Below are the code and all the weights of a small trained network. Each question names an input and a class and asks about switching units off, where a switched-off unit gives its printed mean instead of its output.

import numpy as np


def w(rows, s, z=0):
    codes = np.array(rows[::2]) - 128.0
    scale = np.full(codes.shape[1], s)
    scale[-1] = z or s
    return codes * scale


def f(y):
    return y / 2 * (1 + np.tanh(0.7978845608 * (y + 0.044715 * y**3)))


def log_softmax(a):
    a = a - a.max(-1, keepdims=True)
    return a - np.log(np.exp(a).sum(-1, keepdims=True))


def net(x, mask):
    res = np.array(x, float).reshape(1, 4) / 4 @ E
    y = f(res @ A[0][:, :-1].T + A[0][:, -1])
    res = res + np.where(mask, y, B[0][:, -1]) @ B[0][:, :-1]
    return log_softmax(res[-1] @ U[:, :-1].T + U[:, -1])


A, B = {}, {}
E = w([
[41,113,136,150,187,162,104,30,84,254,70],'x0',
[127,83,175,154,161,103,199,38,60,36,156],'x1',
[167,167,120,137,121,113,157,101,140,147,72],'x2',
[54,50,131,225,48,79,204,160,166,188,114],'x3',
],0.01)
A[0] = w([
[77,47,180,223,58,85,184,117,144,121,118,106],'n1',
[112,90,178,147,187,157,124,101,66,204,92,73],'n2',
[141,129,108,145,152,157,108,190,131,178,114,16],'n3',
[136,126,164,81,154,94,72,112,131,128,157,75],'n4',
[166,155,117,141,75,113,176,208,159,44,142,90],'n5',
[128,170,64,133,95,142,73,189,140,181,128,3],'n6',
[144,136,226,192,149,81,203,40,28,57,173,17],'n7',
[121,176,89,115,75,148,42,184,192,197,129,61],'n8',
[86,70,117,153,85,107,222,185,119,167,109,110],'n9',
[176,144,143,135,96,86,150,187,142,59,166,93],'n10',
[159,163,128,70,179,132,32,117,103,88,121,110],'n11',
[129,97,184,129,153,87,190,72,95,86,165,22],'n12',
[178,196,133,58,154,219,66,108,90,108,142,153],'n13',
[77,66,134,231,100,93,142,183,153,143,131,103],'n14',
[164,126,93,114,110,73,126,179,201,79,190,87],'n15',
[51,117,107,122,149,155,77,101,128,187,85,90],'n16',
[86,99,114,207,75,77,178,160,192,176,130,159],'n17',
[134,153,140,132,83,158,142,107,128,118,99,55],'n18',
[122,144,52,91,96,134,82,146,183,175,146,42],'n19',
[142,113,115,135,123,103,108,132,103,120,100,95],'n20',
[141,138,119,160,133,99,102,103,116,147,135,4],'n21',
[186,155,76,104,254,192,113,76,118,58,127,132],'n22',
[72,96,127,150,176,161,103,101,30,178,78,96],'n23',
[65,149,132,155,231,138,141,97,124,206,130,95],'n24',
],0.0091,0.0031)
B[0] = w([
[141,64,117,57,178,109,86,150,92,177,137,246],'n1',
[132,159,199,169,77,163,141,99,180,127,157,213],'n2',
[112,114,94,107,119,133,153,103,140,89,146,153],'n3',
[128,147,136,115,140,136,111,104,99,180,123,150],'n4',
[168,175,222,144,43,141,147,116,156,119,144,229],'n5',
[82,94,41,142,125,134,130,94,116,73,155,183],'n6',
[53,109,2,142,162,176,157,93,192,62,165,253],'n7',
[42,106,16,148,194,160,188,28,140,39,174,213],'n8',
[146,86,150,85,144,81,73,126,68,162,79,217],'n9',
[159,201,187,194,52,130,173,99,149,132,151,214],'n10',
[148,100,141,94,143,91,97,152,88,181,116,206],'n11',
[26,109,52,137,142,154,181,94,117,81,134,200],'n12',
[191,82,160,81,172,62,84,172,79,167,89,226],'n13',
[197,157,147,106,177,63,61,129,130,135,99,219],'n14',
[136,157,181,153,81,145,151,130,172,105,150,210],'n15',
[141,140,171,173,47,188,130,169,158,109,156,204],'n16',
[160,103,130,28,185,119,91,190,54,173,50,242],'n17',
[141,155,158,149,171,144,124,125,98,83,157,126],'n18',
[71,91,76,139,158,171,168,105,168,110,142,177],'n19',
[131,148,107,115,115,157,103,122,141,153,147,125],'n20',
[156,157,117,134,127,117,146,148,138,121,119,125],'n21',
[131,116,132,83,175,80,58,192,73,165,86,230],'n22',
[195,139,163,165,36,125,156,139,172,105,139,223],'n23',
[135,157,196,177,56,151,173,142,165,123,146,214],'n24',
],0.0085,0.013)
U = w([
[148,122,119,93,183,98,88,144,84,190,103,246],'0',
[143,163,169,174,51,127,146,124,143,135,133,70],'1',
[73,126,6,142,171,129,150,96,127,97,132,69],'2',
],0.017,0.0011)

Each question gives the input, the list of numbers given to net, and the class t.
The units are the neurons (one row each of A and B). Each row of codes is followed by its name. A weight is (code - 128) times the scale printed after its matrix; where a second scale follows, it is the last column's (A, B and U).
mask holds one flag per neuron, in row order. A switched-off neuron (its flag False) gives its mean, the last column of its row in B, instead of its output. The means were averaged over made-up inputs and are rounded, as every weight is.
A unit's drop is (log p(t) with every unit on - log p(t) with that unit switched off) / (log p(t) with every unit on - log p(t) with every unit switched off).
The circuit of an input: a set's keep is (log p(t) with only the set's units on - log p(t) with every unit switched off) / (log p(t) with every unit on - log p(t) with every unit switched off). Starting from the 12 units with the biggest drops (on a tie, the unit counted first), units are removed one at a time, each time the one whose removal leaves the highest keep (on an exact tie, the one counted first), for as long as the keep stays at least 0.8.
circuit, biggest first: the units of the circuit, biggest drop first
k most important neurons: the k neurons with the biggest drops, biggest first
drop of u: that unit's drop, to one decimal
input [-8,-2,-7,-7], class 1: 3 most important neurons	[n10 n5 n15]
input [-5,-7,2,-4], class 2: circuit, biggest first	[n8]
input [5,6,-2,-3], class 2: 4 most important neurons	[n7 n12 n5 n10]
input [4,4,-1,1], class 1: 2 most important neurons	[n8 n23]
input [1,0,4,0], class 1: 3 most important neurons	[n17 n1 n7]
input [-5,8,7,-6], class 2: 2 most important neurons	[n7 n12]
input [0,-8,0,8], class 0: 4 most important neurons	[n17 n14 n9 n7]
input [3,-5,5,4], class 2: 2 most important neurons	[n8 n13]
input [-5,-6,2,-1], class 2: 2 most important neurons	[n8 n6]
input [7,-7,2,6], class 1: 2 most important neurons	[n16 n24]
input [0,6,-4,7], class 0: drop of n1	0.2
input [8,-3,-6,-6], class 1: drop of n24	0.1
input [2,-8,2,-1], class 2: drop of n18	0.0
input [3,7,-4,-4], class 2: circuit, biggest first	[n7]
